Below is a small trained network, with its code and all its weights. Each question gives an input and a class and asks what happens when units are switched off, that is, made to give their printed mean instead of their output.

import numpy as np


def w(rows, s, z=0):
    codes = np.array(rows[::2]) - 128.0
    scale = np.full(codes.shape[1], s)
    scale[-1] = z or s
    return codes * scale


def f(y):
    return np.maximum(y, 0)


def log_softmax(a):
    a = a - a.max(-1, keepdims=True)
    return a - np.log(np.exp(a).sum(-1, keepdims=True))


def net(x, mask):
    res = np.array(x, float).reshape(1, 2) / 4 @ E
    y = f(res @ A[0][:, :-1].T + A[0][:, -1])
    res = res + np.where(mask, y, B[0][:, -1]) @ B[0][:, :-1]
    return log_softmax(res[-1] @ U[:, :-1].T + U[:, -1])


A, B = {}, {}
E = w([
[190,155,162,122,134,111,89,102,56,90,130,206],'x0',
[121,104,144,116,131,182,148,109,1,126,131,68],'x1',
],0.0096)
A[0] = w([
[130,138,133,131,138,132,130,138,175,134,121,172,143],'n1',
[152,140,112,109,136,118,108,122,77,114,134,228,52],'n2',
[137,137,120,130,118,116,114,139,190,134,130,177,53],'n3',
[131,130,135,129,144,122,127,123,170,128,124,161,58],'n4',
[91,125,112,122,149,131,172,117,184,148,126,42,66],'n5',
[175,139,135,138,131,115,120,122,59,121,116,251,113],'n6',
[133,122,125,127,130,131,124,125,132,133,130,127,254],'n7',
[111,104,134,123,109,129,144,120,193,129,131,36,91],'n8',
[137,118,135,133,123,116,126,111,220,127,117,189,73],'n9',
[122,132,131,124,125,135,136,116,61,130,118,77,55],'n10',
[118,107,125,132,128,138,132,129,81,136,139,81,47],'n11',
[124,123,144,134,121,145,140,122,49,135,128,81,112],'n12',
[124,137,130,139,124,121,149,129,145,131,119,94,162],'n13',
[106,123,139,147,130,132,133,137,167,143,123,58,96],'n14',
[125,135,130,133,121,119,132,128,126,125,124,123,250],'n15',
[122,118,122,132,144,137,133,123,71,127,126,102,76],'n16',
[164,114,178,135,105,109,126,113,106,132,143,178,80],'n17',
[105,117,110,116,125,139,125,147,163,134,141,78,73],'n18',
],0.017,0.0097)
B[0] = w([
[150,134,117,101,109,102,148,127,121,131,156,133,187],'n1',
[86,164,147,173,130,163,87,172,135,98,83,139,200],'n2',
[171,213,93,104,134,80,156,146,114,90,131,114,181],'n3',
[155,196,132,122,98,88,117,130,132,97,127,143,153],'n4',
[111,180,156,161,114,179,86,159,136,133,79,127,193],'n5',
[89,159,145,154,125,197,91,134,132,156,86,99,250],'n6',
[98,2,73,64,170,168,169,79,124,223,196,102,215],'n7',
[108,175,138,149,138,177,89,130,121,128,86,123,191],'n8',
[151,198,82,110,123,54,151,132,123,99,158,132,205],'n9',
[179,213,97,104,115,85,124,138,136,108,128,136,184],'n10',
[154,204,119,133,127,65,137,137,123,77,114,124,166],'n11',
[143,182,85,94,126,74,153,138,156,123,171,142,216],'n12',
[118,104,142,135,136,146,128,125,113,130,121,116,166],'n13',
[84,165,132,148,124,151,72,133,126,136,131,126,175],'n14',
[116,8,105,77,156,171,145,84,145,192,197,154,212],'n15',
[138,173,106,127,119,74,134,143,125,96,139,130,174],'n16',
[119,156,152,169,141,139,101,137,125,141,94,108,175],'n17',
[124,144,147,164,146,141,111,154,122,113,78,125,162],'n18',
],0.023,0.014)
U = w([
[66,160,131,181,147,209,61,149,129,148,47,101,106],'0',
[200,195,76,77,118,12,166,124,129,94,174,132,102],'1',
[112,1,123,91,166,173,165,42,126,190,188,127,255],'2',
[178,111,148,157,112,115,137,106,115,108,90,132,86],'3',
[132,84,183,156,82,133,145,108,116,95,128,143,92],'4',
[117,88,143,173,138,85,154,127,106,80,85,141,92],'5',
],0.0091,0.0049)

Each question gives the input, the list of numbers given to net, and the class t.
The units are the neurons (one row each of A and B). Each row of codes is followed by its name. A weight is (code - 128) times the scale printed after its matrix; where a second scale follows, it is the last column's (A, B and U).
mask holds one flag per neuron, in row order. A switched-off neuron (its flag False) gives its mean, the last column of its row in B, instead of its output. The means were averaged over made-up inputs and are rounded, as every weight is.
A unit's drop is (log p(t) with every unit on - log p(t) with that unit switched off) / (log p(t) with every unit on - log p(t) with every unit switched off).
unit that matters most: the unit with the biggest drop
top k neurons: the k neurons with the biggest drops, biggest first
drop of u: that unit's drop, to one decimal
input [-3,1], class 2: unit that matters most -> n6
input [-5,6], class 1: top 3 neurons -> n6; n12; n10
input [8,-7], class 0: top 2 neurons -> n6; n2
input [4,5], class 1: top 3 neurons -> n12; n10; n5
input [-3,-2], class 2: top 2 neurons -> n6; n2
input [2,4], class 1: top 2 neurons -> n12; n10
input [-3,-3], class 2: top 2 neurons -> n6; n2
input [0,3], class 2: top 2 neurons -> n9; n3
input [8,-4], class 0: drop of n8 -> 0.0
input [-3,0], class 2: drop of n2 -> 0.2
input [3,-1], class 2: drop of n5 -> 0.1
input [-7,8], class 1: drop of n11 -> 1.0
